Here is a tiny trained network, its code and every weight. The questions are about switching its units off for an input and a target symbol, where a switched-off unit gives its printed mean instead of its output.

import numpy as np


def w(rows, s, z=0):
    codes = np.array(rows[::2]) - 128.0
    scale = np.full(codes.shape[1], s)
    scale[-1] = z or s
    return codes * scale


def norm(h):
    return h / np.sqrt((h * h).mean(-1, keepdims=True) + 1e-5)


def f(y):
    return np.maximum(y, 0)


def softmax(a):
    e = np.exp(a - a.max(-1, keepdims=True))
    return e / e.sum(-1, keepdims=True)


def log_softmax(a):
    a = a - a.max(-1, keepdims=True)
    return a - np.log(np.exp(a).sum(-1, keepdims=True))


def net(x, mask):
    ids = ['ΓΔΘΞΦβζηλμ'.index(c) for c in x.split()]
    T = len(ids)
    res = E[ids] + P[:T]
    u = 0
    for l in range(2):
        q, k, v = (norm(res) @ M[l].T for M in (Q, K, V))
        z = softmax(np.where(np.tri(T) > 0, q @ k.T / 2**0.5, -1e9)) @ v
        res = res + np.where(mask[u], z, O[l][:, -1]) @ O[l][:, :-1]
        u += 1
        y = f(norm(res) @ A[l][:, :-1].T + A[l][:, -1])
        res = res + np.where(mask[u : u + 4], y, B[l][:, -1]) @ B[l][:, :-1]
        u += 4
    return log_softmax(norm(res)[-1] @ U[:, :-1].T + U[:, -1])


Q, K, V, O, A, B = {}, {}, {}, {}, {}, {}
E = w([
[106,251,113,136,191,77,167,98,138,140,37,151],'Γ',
[134,135,39,250,138,131,147,145,87,163,181,118],'Δ',
[86,162,112,115,133,138,81,87,202,126,130,94],'Θ',
[109,142,168,78,147,219,101,114,122,156,108,116],'Ξ',
[96,49,153,115,86,105,151,73,30,85,99,11],'Φ',
[149,127,208,150,161,85,93,120,143,174,150,88],'β',
[138,138,134,92,208,119,108,173,180,112,154,79],'ζ',
[144,131,112,99,144,124,6,119,120,129,147,137],'η',
[130,163,187,96,174,122,127,63,134,93,173,116],'λ',
[133,172,157,115,72,172,93,176,174,115,162,82],'μ',
],0.027)
P = w([
[35,107,241,68,156,112,122,172,192,81,52,208],'0',
[133,116,190,45,123,43,82,137,158,110,155,110],'1',
[128,123,175,72,141,79,85,128,147,109,147,85],'2',
[132,130,153,87,148,107,84,131,143,107,138,75],'3',
[127,146,136,90,150,133,97,135,142,116,135,62],'4',
[138,135,130,99,153,141,97,136,134,117,132,64],'5',
[139,147,130,121,153,156,108,128,137,131,129,36],'6',
[138,146,118,123,142,167,114,139,136,132,130,42],'7',
[139,154,116,135,145,159,126,125,135,129,134,27],'8',
[146,162,100,143,145,182,126,131,137,136,115,22],'9',
[150,163,100,152,137,181,148,146,132,129,119,27],'10',
[136,158,89,157,152,204,144,134,119,119,105,1],'11',
],0.012)
Q[0] = w([
[100,129,174,97,104,96,124,136,140,85,28,92],'L0H1',
[71,74,161,2,61,42,174,149,174,157,101,247],'L0H1',
],0.009)
K[0] = w([
[151,136,148,165,171,177,231,110,142,136,86,93],'L0H1',
[254,217,92,18,52,91,77,101,74,155,183,80],'L0H1',
],0.0083)
V[0] = w([
[5,130,122,117,44,167,23,180,177,44,114,123],'L0H1',
[116,177,67,183,3,231,238,137,95,81,88,85],'L0H1',
],0.0066)
O[0] = w([
[113,116,140,62,8,123,158,73,162,146,129,146,251],'L0H1',
[139,172,109,119,127,77,86,169,52,209,208,90,2],'L0H1',
],0.014,0.0069)
A[0] = w([
[216,89,15,234,125,85,163,107,135,119,217,122,4],'L0N1',
[51,139,153,186,139,207,111,136,121,45,34,118,81],'L0N2',
[25,168,130,241,232,95,145,191,101,205,135,155,201],'L0N3',
[126,186,118,74,126,103,115,106,90,230,254,55,142],'L0N4',
],0.0086,0.0034)
B[0] = w([
[239,204,92,125,212,92,145,44,162,223,130,199,150],'L0N1',
[190,49,156,149,154,64,54,114,132,123,174,155,255],'L0N2',
[106,153,116,110,41,178,83,122,99,90,1,61,174],'L0N3',
[103,42,88,85,226,226,138,198,111,96,94,137,213],'L0N4',
],0.011,0.008)
Q[1] = w([
[119,121,158,31,137,203,68,95,171,49,98,3],'L1H1',
[114,128,133,145,147,115,135,155,138,149,164,183],'L1H1',
],0.017)
K[1] = w([
[166,127,39,252,113,143,192,93,56,157,120,131],'L1H1',
[130,129,198,80,155,88,113,153,127,123,107,108],'L1H1',
],0.015)
V[1] = w([
[86,115,138,149,99,122,130,131,87,68,59,71],'L1H1',
[135,255,149,142,156,148,88,150,149,131,56,153],'L1H1',
],0.014)
O[1] = w([
[6,171,249,238,148,193,90,142,81,62,69,116,254],'L1H1',
[250,233,172,82,154,197,94,105,156,123,49,65,100],'L1H1',
],0.011,0.008)
A[1] = w([
[62,167,204,124,78,205,105,174,70,33,114,98,192],'L1N1',
[123,135,198,113,84,174,129,174,181,132,172,100,63],'L1N2',
[1,106,207,204,123,149,129,155,106,88,125,176,1],'L1N3',
[101,153,214,172,159,219,97,94,138,109,97,150,99],'L1N4',
],0.016,0.0062)
B[1] = w([
[197,122,95,154,98,57,103,196,80,63,170,111,252],'L1N1',
[124,125,98,203,255,106,111,76,172,189,91,144,160],'L1N2',
[175,111,154,169,187,185,119,55,43,169,251,76,226],'L1N3',
[78,208,58,37,82,82,160,199,102,191,68,131,222],'L1N4',
],0.015,0.024)
U = w([
[147,148,220,141,149,143,88,63,137,201,82,99,91],'Γ',
[92,164,145,137,103,133,150,188,139,107,85,129,230],'Δ',
[71,98,148,152,208,146,139,133,151,68,69,141,130],'Θ',
[78,114,91,96,113,88,167,181,104,209,135,176,67],'Ξ',
[163,200,144,80,117,82,186,82,135,120,187,144,37],'Φ',
[127,124,107,126,159,215,142,109,147,136,103,126,174],'β',
[108,89,141,133,102,138,87,123,118,86,85,192,129],'ζ',
[107,118,153,145,115,184,111,123,117,113,164,75,188],'η',
[190,122,130,156,131,56,94,136,146,132,140,144,1],'λ',
[8,146,137,133,78,131,146,97,173,152,114,66,143],'μ',
],0.011,0.0075)

Each question gives the input, a string of symbols that net reads in full, and the target symbol t.
The units are the heads (2 rows each of Q, K, V and O) and the neurons (one row each of A and B). Each row of codes is followed by its name. A weight is (code - 128) times the scale printed after its matrix; where a second scale follows, it is the last column's (O, A, B and U).
mask holds one flag per unit, layer by layer, with each layer's heads first. A switched-off unit (its flag False) gives its mean, the last column of its rows in O or B, instead of its output. The means were averaged over made-up inputs and are rounded, as every weight is.
A unit's drop is (log p(t) with every unit on - log p(t) with that unit switched off) / (log p(t) with every unit on - log p(t) with every unit switched off).
The circuit of an input: a set's keep is (log p(t) with only the set's units on - log p(t) with every unit switched off) / (log p(t) with every unit on - log p(t) with every unit switched off). Starting from all 10 units, units are removed one at a time, each time the one whose removal leaves the highest keep (on an exact tie, the one counted first), for as long as the keep stays at least 0.8.
circuit, biggest first: the units of the circuit, biggest drop first
unit that matters most: the unit with the biggest drop
top k neurons: the k neurons with the biggest drops, biggest first
top k neurons in layer l: the k neurons of layer l with the biggest drops, biggest first
input Ξ Γ μ Φ μ Δ Ξ Ξ, target Φ: circuit, biggest first : [L0N1, L1H1]
input Φ μ μ Δ Φ Γ Ξ μ ζ μ Φ, target β: top 2 neurons : [L0N1, L1N1]
input Δ μ Φ μ λ μ Φ ζ, target Δ: circuit, biggest first : [L0N3, L1H1, L1N3, L0N1]
input Ξ μ μ Γ β μ Γ β μ μ Δ μ, target Φ: unit that matters most : L0N1
input η Θ μ Ξ ζ λ Ξ ζ, target Θ: top 3 neurons in layer 1 : [L1N1, L1N3, L1N4]
input Ξ Γ Γ β Θ μ β, target Δ: top 3 neurons in layer 1 : [L1N4, L1N3, L1N1]
input ζ β Γ Θ β, target Δ: top 2 neurons in layer 1 : [L1N4, L1N3]
input Γ ζ μ Φ Δ η μ, target Γ: top 3 neurons : [L0N1, L0N3, L1N1]
input μ μ λ Δ, target Ξ: circuit, biggest first : [L0H1, L1H1]
input μ ζ η, target ζ: circuit, biggest first : [L1H1, L1N3, L1N4, L0H1]
input Θ β β, target Γ: top 2 neurons : [L1N1, L0N3]
input Ξ η Θ μ λ Γ, target Δ: circuit, biggest first : [L1H1, L1N3, L1N4]
input μ β Θ, target μ: circuit, biggest first : [L1N1, L1H1, L0N3, L0H1]
input λ η μ Γ Ξ η, target Δ: top 3 neurons : [L1N4, L1N3, L0N3]
input Δ Θ λ Φ μ μ Δ Δ μ Φ Ξ, target Δ: top 3 neurons : [L0N3, L1N3, L0N2]
input Φ λ Φ μ Γ Φ Ξ Γ μ λ μ Θ, target Δ: circuit, biggest first : [L1H1, L1N3]
input Γ Γ ζ μ λ, target Δ: circuit, biggest first : [L1H1, L1N4, L1N3]
input μ ζ λ Θ Δ Δ Θ Φ Ξ ζ Γ β, target Ξ: circuit, biggest first : [L1H1]
input Ξ μ η λ η Θ μ, target λ: top 2 neurons : [L1N2, L1N1]
input λ Φ Γ η ζ μ μ η, target Δ: circuit, biggest first : [L0H1, L1H1, L1N4, L1N3]
input Ξ Θ ζ λ Δ, target Φ: circuit, biggest first : [L0N1]
input Θ ζ Γ Φ Γ μ Γ Ξ, target Δ: circuit, biggest first : [L1H1, L1N4, L1N3]
input Θ Φ β Δ Φ λ, target μ: top 2 neurons in layer 0 : [L0N1, L0N2]
input ζ μ λ Θ Θ ζ, target Θ: top 3 neurons : [L0N2, L0N3, L1N1]
input Φ Θ μ μ μ Δ Ξ μ Θ λ, target β: top 4 neurons : [L0N1, L0N4, L1N1, L1N4]
input Γ β μ Δ μ β Γ μ Γ ζ μ Ξ, target Γ: top 3 neurons : [L0N1, L1N1, L0N3]
